Below are the code and all the weights of a small trained network. Each question names an input and a class and asks about switching units off, where a switched-off unit gives its printed mean instead of its output.

import numpy as np


def w(rows, s, z=0):
    codes = np.array(rows[::2]) - 128.0
    scale = np.full(codes.shape[1], s)
    scale[-1] = z or s
    return codes * scale


def f(y):
    return np.maximum(y, 0)


def log_softmax(a):
    a = a - a.max(-1, keepdims=True)
    return a - np.log(np.exp(a).sum(-1, keepdims=True))


def net(x, mask):
    res = np.array(x, float).reshape(1, 7) / 4 @ E
    y = f(res @ A[0][:, :-1].T + A[0][:, -1])
    res = res + np.where(mask, y, B[0][:, -1]) @ B[0][:, :-1]
    return log_softmax(res[-1] @ U[:, :-1].T + U[:, -1])


A, B = {}, {}
E = w([
[165,121,100,139,229],'x0',
[2,172,149,76,107],'x1',
[89,90,90,149,75],'x2',
[104,192,127,91,232],'x3',
[191,97,193,123,153],'x4',
[201,215,80,72,69],'x5',
[103,178,199,196,83],'x6',
],0.0089)
A[0] = w([
[121,120,155,154,19,143],'neuron 1',
[117,181,128,163,233,102],'neuron 2',
[84,97,158,144,159,209],'neuron 3',
[101,127,66,87,111,125],'neuron 4',
[88,103,122,60,131,182],'neuron 5',
[73,130,122,120,208,202],'neuron 6',
[106,144,213,118,183,152],'neuron 7',
[201,163,97,115,185,185],'neuron 8',
[164,97,135,115,125,180],'neuron 9',
[145,134,167,133,40,100],'neuron 10',
[149,173,158,60,199,148],'neuron 11',
[104,33,161,61,90,253],'neuron 12',
[221,77,23,108,115,142],'neuron 13',
[223,166,57,188,108,181],'neuron 14',
[176,123,102,164,112,132],'neuron 15',
[148,107,140,188,164,118],'neuron 16',
[73,114,123,166,159,168],'neuron 17',
[82,222,81,73,133,203],'neuron 18',
[74,89,92,128,97,147],'neuron 19',
[205,138,99,130,65,180],'neuron 20',
[8,114,55,156,90,148],'neuron 21',
[127,145,184,197,99,159],'neuron 22',
[87,82,187,100,200,221],'neuron 23',
[122,71,166,124,207,145],'neuron 24',
[168,166,97,184,205,158],'neuron 25',
[128,152,170,124,43,148],'neuron 26',
],0.013,0.0053)
B[0] = w([
[140,196,216,143,33,243],'neuron 1',
[123,182,159,143,187,206],'neuron 2',
[182,145,49,166,112,201],'neuron 3',
[85,97,61,108,115,178],'neuron 4',
[119,136,17,84,55,186],'neuron 5',
[116,240,78,143,126,219],'neuron 6',
[136,204,122,149,142,192],'neuron 7',
[79,100,116,83,230,222],'neuron 8',
[212,46,128,106,132,177],'neuron 9',
[147,136,230,195,113,207],'neuron 10',
[104,208,171,74,191,206],'neuron 11',
[249,93,81,99,14,232],'neuron 12',
[90,15,112,109,188,244],'neuron 13',
[107,49,213,110,143,236],'neuron 14',
[88,74,157,147,142,182],'neuron 15',
[177,108,167,175,195,178],'neuron 16',
[161,122,2,181,153,192],'neuron 17',
[26,133,136,102,103,233],'neuron 18',
[88,78,104,115,52,200],'neuron 19',
[95,65,226,125,124,226],'neuron 20',
[91,81,48,146,46,252],'neuron 21',
[208,133,194,165,66,201],'neuron 22',
[205,203,60,119,132,223],'neuron 23',
[215,164,71,161,156,203],'neuron 24',
[103,127,122,138,200,208],'neuron 25',
[140,134,212,145,58,214],'neuron 26',
],0.0067,0.012)
U = w([
[81,231,130,2,199,94],'0',
[126,46,149,79,211,253],'1',
[139,174,249,223,27,188],'2',
[169,190,100,247,219,49],'3',
[64,117,52,127,76,87],'4',
[166,142,63,100,78,208],'5',
[231,126,113,80,128,94],'6',
],0.0082,0.0019)

Each question gives the input, the list of numbers given to net, and the class t.
The units are the neurons (one row each of A and B). Each row of codes is followed by its name. A weight is (code - 128) times the scale printed after its matrix; where a second scale follows, it is the last column's (A, B and U).
mask holds one flag per neuron, in row order. A switched-off neuron (its flag False) gives its mean, the last column of its row in B, instead of its output. The means were averaged over made-up inputs and are rounded, as every weight is.
A unit's drop is (log p(t) with every unit on - log p(t) with that unit switched off) / (log p(t) with every unit on - log p(t) with every unit switched off).
The circuit of an input: a set's keep is (log p(t) with only the set's units on - log p(t) with every unit switched off) / (log p(t) with every unit on - log p(t) with every unit switched off). Starting from the 12 units with the biggest drops (on a tie, the unit counted first), units are removed one at a time, each time the one whose removal leaves the highest keep (on an exact tie, the one counted first), for as long as the keep stays at least 0.8.
circuit, biggest first: the units of the circuit, biggest drop first
unit that matters most: the unit with the biggest drop
top k neurons: the k neurons with the biggest drops, biggest first
drop when u is switched off: that unit's drop, to one decimal
input [-1,2,5,-5,4,3,-5], class 2: circuit, biggest first => [neuron 1; neuron 20]
input [-1,-2,2,3,-8,1,4], class 4: circuit, biggest first => [neuron 10; neuron 21; neuron 18]
input [-4,-1,-3,-4,-4,3,-4], class 2: circuit, biggest first => [neuron 20; neuron 17]
input [1,2,-6,-4,-5,8,0], class 2: unit that matters most => neuron 26
input [2,5,-7,-7,-7,7,-2], class 4: circuit, biggest first => [neuron 4; neuron 18]
input [0,7,8,-2,6,8,-3], class 2: top 4 neurons => [neuron 26; neuron 10; neuron 1; neuron 8]
input [-1,-2,8,-7,0,-8,-5], class 5: top 2 neurons => [neuron 12; neuron 18]
input [-3,0,4,-5,6,-4,-5], class 5: top 2 neurons => [neuron 14; neuron 12]
input [0,-4,-8,4,6,7,1], class 1: top 2 neurons => [neuron 14; neuron 6]
input [3,7,0,8,4,-6,0], class 3: drop when neuron 24 is switched off => 0.3
input [-7,-7,-4,1,-7,8,-1], class 1: drop when neuron 13 is switched off => 0.2
input [5,3,-4,-6,-7,-5,3], class 5: drop when neuron 18 is switched off => 0.2
